Z_653: +5.38 +1.56 -3.42 +3.73 -4.83 +2.43 +4.54 +1.31
Z_936: +3.39 +8.25 -4.30 +3.70 -7.01 +3.21 +1.92 +1.35
Z_445: +3.61 -3.42 +8.07 +1.56 -0.45 +0.24 +2.38 +0.53
Z_74: +1.88 +8.10 -5.63 +1.73 -8.04 +1.57 +5.81 +1.78
Z_984: +4.42 +5.78 -1.79 +2.98 -2.85 +1.92 +3.31 +1.03
Z_299: +3.76 +6.73 +1.93 +0.55 -4.09 +0.55 +1.47 +1.47
which: +4.42 +5.78 -1.79 +2.98 -2.85 +1.92 +3.31 +1.03 : Z_984
rev: +1.56 +5.38 : Z_653
rev: -3.42 +1.56 : Z_653
which: +3.76 +6.73 +1.93 +0.55 -4.09 +0.55 +1.47 +1.47 : Z_299
both Z_984 Z_936:  : +1.92
rev: +1.92 -2.85 +2.98 -1.79 +5.78 +4.42 : Z_984
both Z_936 Z_984:  : +1.92

Z_975: -5.52 +4.25 -1.10 +3.20
Z_408: -7.41 -7.41 -5.65 -5.65
Z_618: +4.25 +4.25 +4.25 -4.52
again Z_618:  : +4.25
which: -5.52 +4.25 -1.10 +3.20 : Z_975
which: +4.25 +4.25 +4.25 -4.52 : Z_618
rev: +4.25 -5.52 : Z_975
which: -7.41 -7.41 -5.65 -5.65 : Z_408

Z_693: -1.17 +3.97 -1.01 -0.51 -1.37 -1.02 -0.57 +0.07 -7.77 +1.25
Z_579: +0.96 +0.96 +0.70 +0.07 -0.76 -0.20 +0.52 -0.97 -0.52 -0.30
Z_313: -1.17 +3.97 -1.01 -0.51 -1.37 -1.02 -0.57 +6.91 -7.77 -1.36
again Z_579:  : +0.96
both Z_693 Z_579:  : +0.07
both Z_579 Z_693:  : +0.07

Z_960: +0.00 -2.69 -0.82 +0.37
Z_183: +0.49 -0.82 +5.42 -3.19
Z_83: -6.31 +5.43 -3.54 +0.67
Z_835: +3.41 +5.43 +2.64 +3.41
rev: +2.64 +5.43 +3.41 : Z_835
rev: -3.54 +5.43 -6.31 : Z_83
again Z_835:  : +3.41
rev: +5.42 -0.82 : Z_183
both Z_83 Z_835:  : +5.43
rev: +5.43 -6.31 : Z_83

Z_846: +1.89 +8.31 +1.19 -2.92 -4.80 +2.05 -2.54 -1.00 +3.86 +0.00 -1.74 +5.46 -1.64 +0.00
Z_638: -0.45 -0.48 -0.62 +0.00 -1.55 +0.57 -0.11 +1.36 +0.12 -0.51 -0.04 +1.19 -1.40 -1.72
Z_691: +1.66 +8.33 +0.95 -3.39 -4.66 +0.00 -2.79 -1.31 -1.74 +0.00 -1.21 +0.00 -1.15 +0.09
Z_397: +1.57 +8.30 +1.19 -2.92 -4.28 +2.38 -2.82 -1.61 +3.36 +0.00 -0.98 +0.00 -0.66 +0.10
which: +1.57 +8.30 +1.19 -2.92 -4.28 +2.38 -2.82 -1.61 +3.36 +0.00 -0.98 +0.00 -0.66 +0.10 : Z_397
both Z_691 Z_397:  : +0.00

Z_543: +2.45 -4.58 +3.55 +2.21 -2.50 -0.30 +3.32 -6.61 -2.78 -3.25 -1.31 -1.40 +1.14 +2.06 -1.49 +1.75 +0.09
Z_255: +1.54 -2.74 +5.38 +4.52 +1.72 +1.34 -6.25 -0.09 +4.27 +4.91 +3.86 +2.47 -4.44 -1.02 -0.06 +5.87 -6.58
Z_152: +1.14 +1.46 -1.49 +1.43 +1.54 -2.75 +5.38 +4.52 -1.02 +0.95 +2.05 +5.14 +2.71 -1.59 -5.11 +1.63 +5.16
Z_654: -3.81 +0.32 +4.64 -2.40 -3.50 +2.06 +0.39 -2.76 -1.03 +4.21 -1.37 -1.02 +5.27 +6.24 -5.15 +5.68 +6.68
both Z_654 Z_543:  : +2.06
rev: -1.49 +2.06 +1.14 : Z_543
rev: +1.43 -1.49 +1.46 : Z_152
rev: +4.52 +5.38 -2.75 +1.54 : Z_152
rev: +5.87 -0.06 -1.02 -4.44 +2.47 +3.86 +4.91 +4.27 -0.09 -6.25 : Z_255
both Z_152 Z_654:  : -1.02

Z_399: -0.84 -6.84 +3.27 +2.18 -4.18
Z_741: +3.52 +2.92 -4.46 -0.73 -3.36
Z_237: +3.52 +2.92 -4.46 -4.14 +6.03
Z_781: -5.95 +5.58 -3.04 +0.76 -1.91
which: +3.52 +2.92 -4.46 -4.14 +6.03 : Z_237
which: -5.95 +5.58 -3.04 +0.76 -1.91 : Z_781

Z_194: +0.20 +0.22 +0.00 -0.72 -0.88 +1.32 -0.32 -0.26 +0.08 +0.23 +0.63 -0.27 +0.62 -0.13 -0.35 -0.24 -0.09 -0.67 +0.31 -0.32 +0.37 -0.12 -0.55 +0.04 -0.16 +0.22 -0.03 +0.71
Z_467: +0.53 +0.96 -0.62 -0.49 -1.36 +1.03 -0.32 -0.24 -0.41 -0.07 +0.18 -0.13 +0.80 -0.41 -0.08 -0.09 -0.19 +0.35 +0.07 -0.17 +0.09 +0.10 -0.63 +0.13 -1.19 -0.05 -0.31 +0.80
Z_350: -0.09 +0.10 -0.62 -0.49 -1.36 +1.03 -0.32 -0.24 -0.41 -0.07 +0.18 -0.13 +0.65 -0.41 -0.08 -0.09 -0.19 +0.35 +0.07 -0.17 +0.09 +0.10 -0.63 +0.13 -1.19 -0.05 -0.31 +0.80
Z_53: -0.14 -0.29 +0.16 -0.39 -1.64 +1.25 -0.70 -0.38 -0.31 +0.11 +0.48 -0.22 +0.19 -0.09 -0.50 -0.07 -0.46 +0.35 +0.26 -0.46 -0.65 +0.31 -0.35 +0.10 -0.20 +0.00 +0.00 +0.66
Z_721: +0.16 +0.67 -0.81 -2.16 -0.79 +0.53 -0.49 +0.97 -0.11 +0.84 +1.28 +0.26 +3.55 +0.02 +0.97 +1.02 +0.00 +2.01 +0.53 +0.97 +0.68 +1.06 +0.97 +0.40 -3.49 -0.88 -2.11 +3.55
Z_619: -0.14 -0.29 +0.16 -0.39 -1.64 +1.25 -0.70 -0.38 -0.31 +0.11 +0.48 -0.22 +0.19 -0.09 -0.50 -0.07 -0.46 +0.35 +0.26 -0.46 -0.65 +0.31 -0.55 +0.38 +0.38 -0.83 +0.00 +0.08
rev: +0.97 +0.53 : Z_721
which: -0.09 +0.10 -0.62 -0.49 -1.36 +1.03 -0.32 -0.24 -0.41 -0.07 +0.18 -0.13 +0.65 -0.41 -0.08 -0.09 -0.19 +0.35 +0.07 -0.17 +0.09 +0.10 -0.63 +0.13 -1.19 -0.05 -0.31 +0.80 : Z_350

